Here is a tiny trained network, its code and every weight. The questions are about switching its units off for an input and a target symbol, where a switched-off unit gives its printed mean instead of its output.

import numpy as np


def w(rows, s, z=0):
    codes = np.array(rows[::2]) - 128.0
    scale = np.full(codes.shape[1], s)
    scale[-1] = z or s
    return codes * scale


def norm(h):
    return h / np.sqrt((h * h).mean(-1, keepdims=True) + 1e-5)


def f(y):
    return np.maximum(y, 0)


def softmax(a):
    e = np.exp(a - a.max(-1, keepdims=True))
    return e / e.sum(-1, keepdims=True)


def log_softmax(a):
    a = a - a.max(-1, keepdims=True)
    return a - np.log(np.exp(a).sum(-1, keepdims=True))


def net(x, mask):
    ids = ['ΛΠαβγεμσω'.index(c) for c in x.split()]
    T = len(ids)
    res = E[ids] + P[:T]
    r = norm(res)
    for j in range(2):
        rows = slice(2 * j, 2 * j + 2)
        q, k, v = (r @ M[0][rows].T for M in (Q, K, V))
        z = softmax(np.where(np.tri(T) > 0, q @ k.T / 2**0.5, -1e9)) @ v
        o = O[0][rows]
        res = res + np.where(mask[j], z, o[:, -1]) @ o[:, :-1]
    y = f(norm(res) @ A[0][:, :-1].T + A[0][:, -1])
    res = res + np.where(mask[2:10], y, B[0][:, -1]) @ B[0][:, :-1]
    return log_softmax(norm(res)[-1] @ U[:, :-1].T + U[:, -1])


Q, K, V, O, A, B = {}, {}, {}, {}, {}, {}
E = w([
[164,62,141],'Λ',
[169,64,144],'Π',
[100,254,131],'α',
[141,145,175],'β',
[133,39,121],'γ',
[144,144,175],'ε',
[176,241,121],'μ',
[162,59,138],'σ',
[125,153,177],'ω',
],0.0093)
P = w([
[80,1,158],'0',
[120,141,101],'1',
[122,148,100],'2',
[124,156,100],'3',
[125,164,99],'4',
[128,169,96],'5',
],0.0077)
Q[0] = w([
[149,213,196],'H0',
[125,121,149],'H0',
[112,141,90],'H1',
[146,3,122],'H1',
],0.052)
K[0] = w([
[92,85,241],'H0',
[153,153,130],'H0',
[197,114,114],'H1',
[98,57,251],'H1',
],0.028)
V[0] = w([
[248,149,218],'H0',
[167,29,38],'H0',
[81,67,18],'H1',
[249,88,132],'H1',
],0.019)
O[0] = w([
[230,31,149,194],'H0',
[155,250,153,156],'H0',
[115,248,96,10],'H1',
[248,124,157,100],'H1',
],0.015,0.012)
A[0] = w([
[151,192,107,153],'N0',
[124,164,117,67],'N1',
[81,161,115,133],'N2',
[41,131,5,98],'N3',
[174,138,155,236],'N4',
[90,56,184,64],'N5',
[192,120,53,5],'N6',
[59,83,165,60],'N7',
],0.021,0.0023)
B[0] = w([
[129,93,49,201],'N0',
[128,99,111,159],'N1',
[62,124,157,169],'N2',
[65,2,150,185],'N3',
[174,59,116,204],'N4',
[118,222,188,254],'N5',
[71,180,99,150],'N6',
[139,157,68,208],'N7',
],0.031,0.0098)
U = w([
[171,125,60,71],'Λ',
[175,123,71,87],'Π',
[31,84,126,240],'α',
[156,163,200,60],'β',
[70,200,4,42],'γ',
[173,142,194,50],'ε',
[162,44,169,252],'μ',
[174,132,46,113],'σ',
[66,238,146,111],'ω',
],0.014,0.0037)

Each question gives the input, a string of symbols that net reads in full, and the target symbol t.
The units are the heads (2 rows each of Q, K, V and O) and the neurons (one row each of A and B). Each row of codes is followed by its name. A weight is (code - 128) times the scale printed after its matrix; where a second scale follows, it is the last column's (O, A, B and U).
mask holds one flag per unit, heads first, then neurons. A switched-off unit (its flag False) gives its mean, the last column of its rows in O or B, instead of its output. The means were averaged over made-up inputs and are rounded, as every weight is.
A unit's drop is (log p(t) with every unit on - log p(t) with that unit switched off) / (log p(t) with every unit on - log p(t) with every unit switched off).
The circuit of an input: a set's keep is (log p(t) with only the set's units on - log p(t) with every unit switched off) / (log p(t) with every unit on - log p(t) with every unit switched off). Starting from all 10 units, units are removed one at a time, each time the one whose removal leaves the highest keep (on an exact tie, the one counted first), for as long as the keep stays at least 0.8.
units of the circuit, in order: the units of the circuit, biggest drop first
most important unit: the unit with the biggest drop
heads that matter: for each layer, one digit per head in row order, 1 if its drop is at least 0.15 and else 0, layers parted by /
drop when u is switched off: that unit's drop, to one decimal
input ω μ ω σ α ω, target ω: heads that matter	10
input ω ε Λ ε μ Λ, target ω: most important unit	N5
input β α μ, target β: units of the circuit, in order	[N3, N0]
input ω α α β ε γ, target α: units of the circuit, in order	[H0, N5]
input ε ε Λ α β β, target α: heads that matter	11
input α β γ α ε, target α: heads that matter	10
input σ β Π ω β, target β: heads that matter	01
input β γ ε Π σ, target σ: units of the circuit, in order	[H0, N0]
input ε α Λ, target α: units of the circuit, in order	[H0, N5]
input ε γ ω β ω, target ω: heads that matter	00
input ω Π ε μ γ, target ω: heads that matter	01
input ω ω σ μ σ, target ω: heads that matter	01
input ω α Λ σ μ β, target ω: heads that matter	10
input σ ω σ μ Π, target σ: units of the circuit, in order	[H1]
input α ω σ μ, target α: heads that matter	10
input β ω α ε, target α: heads that matter	11
input Π Π α Π, target α: heads that matter	10
input α γ Λ β, target α: heads that matter	10
input σ μ γ, target σ: heads that matter	01
input σ μ Λ, target σ: heads that matter	01
input α ε Π, target α: heads that matter	01
input α σ ω μ β ω, target α: units of the circuit, in order	[H0]
input Λ β ε ω σ β, target ε: drop when N5 is switched off	0.1
input γ ω α α σ, target α: drop when H0 is switched off	2.5
input γ ω σ μ, target γ: drop when N5 is switched off	0.0
input Λ Π σ γ, target γ: drop when H0 is switched off	0.3
input Π α ω, target α: units of the circuit, in order	[H1]
